Below are the code and all the weights of a small trained network. Each question names an input and a class and asks about switching units off, where a switched-off unit gives its printed mean instead of its output.

import numpy as np


def w(rows, s, z=0):
    codes = np.array(rows[::2]) - 128.0
    scale = np.full(codes.shape[1], s)
    scale[-1] = z or s
    return codes * scale


def norm(h):
    return h / np.sqrt((h * h).mean(-1, keepdims=True) + 1e-5)


def f(y):
    return y / 2 * (1 + np.tanh(0.7978845608 * (y + 0.044715 * y**3)))


def log_softmax(a):
    a = a - a.max(-1, keepdims=True)
    return a - np.log(np.exp(a).sum(-1, keepdims=True))


def net(x, mask):
    res = np.array(x, float).reshape(1, 7) / 4 @ E
    u = 0
    for l in range(2):
        y = f(norm(res) @ A[l][:, :-1].T + A[l][:, -1])
        res = res + np.where(mask[u : u + 3], y, B[l][:, -1]) @ B[l][:, :-1]
        u += 3
    return log_softmax(norm(res)[-1] @ U[:, :-1].T + U[:, -1])


A, B = {}, {}
E = w([
[162,123,144,126,67,162,142,182,86,183,112],'x0',
[90,176,84,128,160,209,104,127,126,145,65],'x1',
[135,143,143,110,128,105,104,130,126,129,104],'x2',
[163,131,170,160,197,156,145,151,111,85,134],'x3',
[60,103,141,167,153,98,112,179,185,164,123],'x4',
[106,7,182,166,82,196,46,83,118,54,95],'x5',
[132,134,113,163,113,115,142,124,125,114,112],'x6',
],0.015)
A[0] = w([
[169,103,145,135,66,163,137,245,63,185,101,55],'0.n0',
[166,153,197,182,193,156,137,204,104,82,129,29],'0.n1',
[83,115,148,184,136,106,101,221,208,154,116,11],'0.n2',
],0.012)
B[0] = w([
[92,156,91,126,197,92,82,83,196,46,176,253],'0.n0',
[114,96,125,131,141,87,101,33,86,253,140,189],'0.n1',
[154,60,60,34,112,135,187,164,23,89,104,188],'0.n2',
],0.015,0.0055)
A[1] = w([
[182,81,197,133,79,40,151,163,140,108,200,88],'1.n0',
[210,189,117,64,86,168,125,62,33,70,164,8],'1.n1',
[92,113,23,102,2,92,77,95,167,188,141,22],'1.n2',
],0.0093,0.012)
B[1] = w([
[77,198,80,106,176,254,101,129,143,164,43,252],'1.n0',
[32,22,69,115,141,92,152,200,102,139,115,197],'1.n1',
[203,117,162,177,219,108,128,55,65,165,152,203],'1.n2',
],0.016,0.0043)
U = w([
[93,28,57,71,127,86,173,190,78,123,111,114],'0',
[185,108,170,160,170,102,93,17,84,243,151,108],'1',
[165,164,186,140,45,125,127,169,186,120,141,255],'2',
[100,154,83,105,190,82,64,91,211,29,188,78],'3',
[98,179,102,102,143,247,106,127,155,179,44,64],'4',
],0.013,0.022)

Each question gives the input, the list of numbers given to net, and the class t.
The units are the neurons (one row each of A and B). Each row of codes is followed by its name. A weight is (code - 128) times the scale printed after its matrix; where a second scale follows, it is the last column's (A, B and U).
mask holds one flag per neuron, layer by layer. A switched-off neuron (its flag False) gives its mean, the last column of its row in B, instead of its output. The means were averaged over made-up inputs and are rounded, as every weight is.
A unit's drop is (log p(t) with every unit on - log p(t) with that unit switched off) / (log p(t) with every unit on - log p(t) with every unit switched off).
The circuit of an input: a set's keep is (log p(t) with only the set's units on - log p(t) with every unit switched off) / (log p(t) with every unit on - log p(t) with every unit switched off). Starting from all 6 units, units are removed one at a time, each time the one whose removal leaves the highest keep (on an exact tie, the one counted first), for as long as the keep stays at least 0.8.
units of the circuit, in order: the units of the circuit, biggest drop first
top k neurons: the k neurons with the biggest drops, biggest first
top k neurons in layer l: the k neurons of layer l with the biggest drops, biggest first
drop of u: that unit's drop, to one decimal
input [-1,7,-6,8,-8,-5,6], class 0: top 4 neurons -> 1.n1, 1.n0, 0.n0, 1.n2
input [-5,-6,-2,-3,4,-5,-2], class 4: top 2 neurons -> 1.n0, 0.n0
input [-1,-3,-5,-5,4,-3,3], class 1: units of the circuit, in order -> 1.n2
input [-5,-6,-7,-1,0,4,0], class 4: units of the circuit, in order -> 1.n0, 0.n0
input [3,-8,-2,6,4,-3,3], class 4: top 2 neurons -> 1.n0, 1.n2
input [-8,-5,2,-8,4,-6,7], class 1: units of the circuit, in order -> 1.n2, 0.n0
input [1,-4,4,2,-3,-3,-3], class 4: top 2 neurons -> 1.n0, 0.n2
input [-7,-2,-3,-8,8,1,7], class 0: top 3 neurons -> 0.n2, 0.n1, 0.n0
input [-8,6,7,3,-3,8,2], class 2: top 2 neurons in layer 0 -> 0.n0, 0.n1
input [-5,-3,0,-4,3,5,-7], class 2: top 2 neurons -> 0.n0, 0.n1
input [-5,-3,2,7,2,-8,1], class 2: top 2 neurons -> 0.n0, 1.n2
input [0,3,-4,3,-2,0,-5], class 1: top 2 neurons -> 0.n1, 1.n0
input [-8,0,-3,0,-8,4,-6], class 0: units of the circuit, in order -> 1.n1, 0.n0
input [-1,3,2,8,2,3,2], class 1: units of the circuit, in order -> 0.n1
input [3,7,0,-8,-8,-3,5], class 0: top 2 neurons -> 1.n1, 0.n1
input [-4,0,-3,3,5,8,-1], class 2: top 2 neurons in layer 0 -> 0.n0, 0.n1
input [-4,0,-1,1,5,-6,2], class 2: top 3 neurons -> 1.n1, 0.n0, 0.n1
input [8,-1,3,6,-1,3,-2], class 3: top 2 neurons -> 0.n0, 1.n2
input [1,5,1,8,-6,1,-8], class 1: top 3 neurons -> 0.n1, 0.n2, 1.n0
input [4,1,8,7,-8,-1,3], class 0: units of the circuit, in order -> 1.n1
input [-1,1,5,-8,0,-6,-7], class 1: top 2 neurons -> 1.n2, 0.n0
input [0,8,-3,-2,-1,-8,-2], class 2: top 2 neurons in layer 0 -> 0.n1, 0.n2
input [-4,5,-1,8,1,0,3], class 1: drop of 0.n1 -> 0.7
input [-7,-3,8,4,-7,4,4], class 0: drop of 0.n0 -> 0.9
input [-5,3,-2,-4,6,2,4], class 0: drop of 0.n2 -> 0.9
input [-2,-7,-6,-3,0,1,4], class 4: drop of 1.n1 -> 0.0
input [1,2,-8,4,2,0,4], class 1: top neuron -> 0.n1
input [8,-2,-6,6,-1,4,4], class 3: top 2 neurons -> 0.n0, 1.n2
